-8,-77,-8,-11,10,4,41
31,4,-55,-10,-56,14,-62
out -8

-18,14,-70,60 out -70

-4,12,-20,57,-31,-32,0
0,-14,-6,-29,-8,7,31
out -20

30,-4,7,8,-60,-26,-2 out 7

17,27,43,5,-56,-10 out 43

-62,46,43,34,20
-67,22,-27,-44,10
-38,40,24,38,-19
out 43

-73,9,-34,34,-44,-63
-11,-40,-20,-21,-10,13
-15,14,11,-17,9,-11
out -34

19,7,-23,-12,39,-17,-58
60,-74,46,-16,-70,-22,-46
out -23

-36,10,-32,-20,-64,16 out -32
---
[-19 -75   7 -26]
7, -75

[ 71 -18 -62   6]
71, -62

[-25  67  70  37  35  50]
70, -25

[[70 63 70 71]
 [25 33 34 33]]
71, 25

[[-41  15  26 -53  64 -20]
 [ 35  38 -38  57  50 -17]
 [ 62 -41 -34   9 -40  46]]
64, -53

[ 28 -36 -69  51 -61  32]
51, -69

[  1 -17 -62 -67]
1, -67

[[  6   6  10  13   7  18  -6]
 [-42 -41  70  68  71  65 -33]
 [  8   7   0   2  -4   6  -4]]
71, -42
---
[[48, 44, -8, -23, 38, 56], [4, -13, -57, 48, -33, -34], [13, 47, 33, -37, 20, 52]] >> -37
[[-41, -62, 50, 55, -5, 54, 3], [-10, 7, -45, -22, -8, 38, 6], [67, -30, -20, 3, 6, -68, 12]] >> 6
[[-4, 35, -11, -25, 44, -2, -28], [-14, -70, 54, 71, -75, -26, 76], [-5, 58, -44, -63, 61, 11, -69]] >> 61
[[-51, 68, -71, 77], [-39, 15, 2, 45], [26, 7, -4, 56]] >> 7
[[-6, -18, -24, -62, 31, 8, 22], [15, 31, 4, -4, 3, -4, -13], [-21, -28, -27, -6, 23, -12, -27]] >> 23
[[-41, 62, 43, -60, -65], [8, 42, -47, 42, 74], [-38, -20, 0, -60, -69]] >> 0
[[16, 43, 13, 20, 9], [1, -56, -5, 10, -19], [15, 32, 10, 17, 8]] >> 10
---
((-0.656, 0.444, 0.233, -0.592, -1.842), (0.622, -0.678, -0.984, 1.487, -0.458), (-0.761, 0.454, -1.280, 0.807, -1.852)): -0.656, -1.852
(12.902, -11.586, -7.250, -10.098): 12.902, -10.098
(-0.10, -0.15, 0.15, -0.02, 0.11, -0.06): -0.10, -0.06
(128.482, -85.506, -91.151, -171.246): 128.482, -171.246
(3.3, -11.8, 7.3, 8.3, 11.4, 16.7): 3.3, 16.7
(-0.150, 0.107, 0.144, -0.009, -0.053, -0.105, 0.136): -0.150, 0.136
((4.5, -0.3, 3.6, 19.6, -8.8), (-12.1, -3.3, 20.5, 6.3, -6.0)): 4.5, -6.0
---
Input:
[[-33 -24 -42  32 -19 -42]
 [ 22  57  30  17  -4  50]]
Output: -33

Input:
[[ -9 -16 -22  15  20 -33  42]
 [-12 -12 -15  11   5 -13   9]
 [ 35  49  51 -48 -50  59 -76]]
Output: -9

Input: [ 10 -63  26  31 -17  20  43]
Output: 10

Input:
[[  4 -50  41  47  10  12]
 [-39 -31 -78  53 -77  53]
 [-71  -2 -10 -75  63   6]]
Output: 4

Input: [ 64 -54 -33  15  74]
Output: 64

Input:
[[-25  34   2  42  26]
 [-60  44  35 -25  55]
 [ 50  44 -11  70 -37]]
Output: -25

Input:
[[-20  50  -7   8 -14  23 -46]
 [-35  10   1  -7   2  24  52]
 [  3  -5  25  19 -64  28   8]]
Output: -20

Input: [ 26 -62 -15 -50 -39]
Output: 26
---
-66,35,14,-25,-34 -> -25
71,-10,-18,67,-60 -> -10
-62,11,-26,-18,4 -> -18
8,-5,-13,65,-31 -> -5
14,-69,-23,-1,1 -> -1
-2,-29,-3,76,8 -> -2
---
[-20 -17 -38  39 -24  64] ==> -38

[58 37 43  1] ==> 58

[[-30  -1 -10  40 -20]
 [ 37 -19  17 -72  29]] ==> -19

[ 15  -2  10 -62] ==> 15

[ 24  77 -42  58] ==> 24

[[ 26 -16  11 -36]
 [ 29  54 -30 -77]] ==> 29
---
[[37  0 37 73  0 37]
 [47 23 25 47  0 54]] -> 54

[[ 4 25 12  1]
 [14 76 20  9]] -> 25

[ 21 -45  73 -16 -24  28] -> 28

[-31 -71 -51   3 -23] -> -23

[ 36 -24 -64  49 -73   7] -> 36

[[-49 -47  59   6  -4]
 [-44 -23  79  -5 -12]] -> 59

[[  4  16   9 -25  16  47]
 [-66 -30  24  28 -24   2]
 [ -7   5   5 -24  27  62]] -> 47

[[ 25  40 -34  47]
 [-22  78 -38  34]] -> 47

[-43  21 -55 -65  38] -> 21
---
[ 24 -27 -61 -51  22   6 -20] => -20, 24

[[-42  55  31 -50 -47 -11 -34]
 [-46  46  17  76  -1  15  39]
 [ 32 -37 -18 -58 -27 -21 -47]] => -34, 32

[[  2 -50  67 -27 -57  63]
 [-49   3  39 -69   8  39]] => 63, -49

[-30  76  -3  51 -49  24 -56] => -56, -30

[ 61  43 -38  30 -28  36] => 36, 61

[[-74 -10 -46 -11  49  -1]
 [ 45  -8 -64 -49   2  -3]] => -1, 45

[[-73 -12   7 -51 -24  -1]
 [-43 -55 -27 -45  13   5]] => -1, -43
---
array([[ 15,  51,  -7,  14, -20,  49,  12],
       [ 27,  25, -33,  40,   6, -31,  18],
       [  7, -11, -17, -62,   2,  64, -36]]) yields 7

array([[ 50, -58, -79,  16],
       [-16,  36, -52,  62],
       [ 38, -39,  38, -37]]) yields 38

array([[-65,  21,  14, -36,  12,  20, -32],
       [ 39,  55,  20,  -2,  26,   9,  17],
       [-28,  30,  34,  13,  16,   9,  16]]) yields -28

array([[-53,  37,   3,  -3, -44,  22,  11],
       [-38, -12,  21,  -3,  -2,   2,  -5],
       [ 26,  52,  16,   3, -64,  13,  30]]) yields 26

array([[ -4, -20,  19,  19],
       [-47,  69,   6,   6],
       [ -9, -20,  25,  25]]) yields -9

array([[62, 16, 56, 16, 56, 28],
       [25, 59, 13, 49, 19, 27],
       [23, 15, 36, 22, 41, 21]]) yields 23

array([[-13, -17,  75, -10],
       [ 12,  -7,  -4, -31],
       [ 16, -32,  -5, -45]]) yields 16

array([[ 69, -39,  60,  63,  72],
       [-11,  17,  -2,  -4, -14],
       [ 57,  -6,  39,  48,  61]]) yields 57

array([[ 33, -30,  29, -22],
       [-62,  43,  51, -21],
       [ 28, -40,  39, -24]]) yields 28

array([[ 58,  22, -16, -41,  53,  48],
       [  1,  44,  10,   7, -15,  24],
       [-26,  16,  37,  -6,  -6,   3]]) yields -26
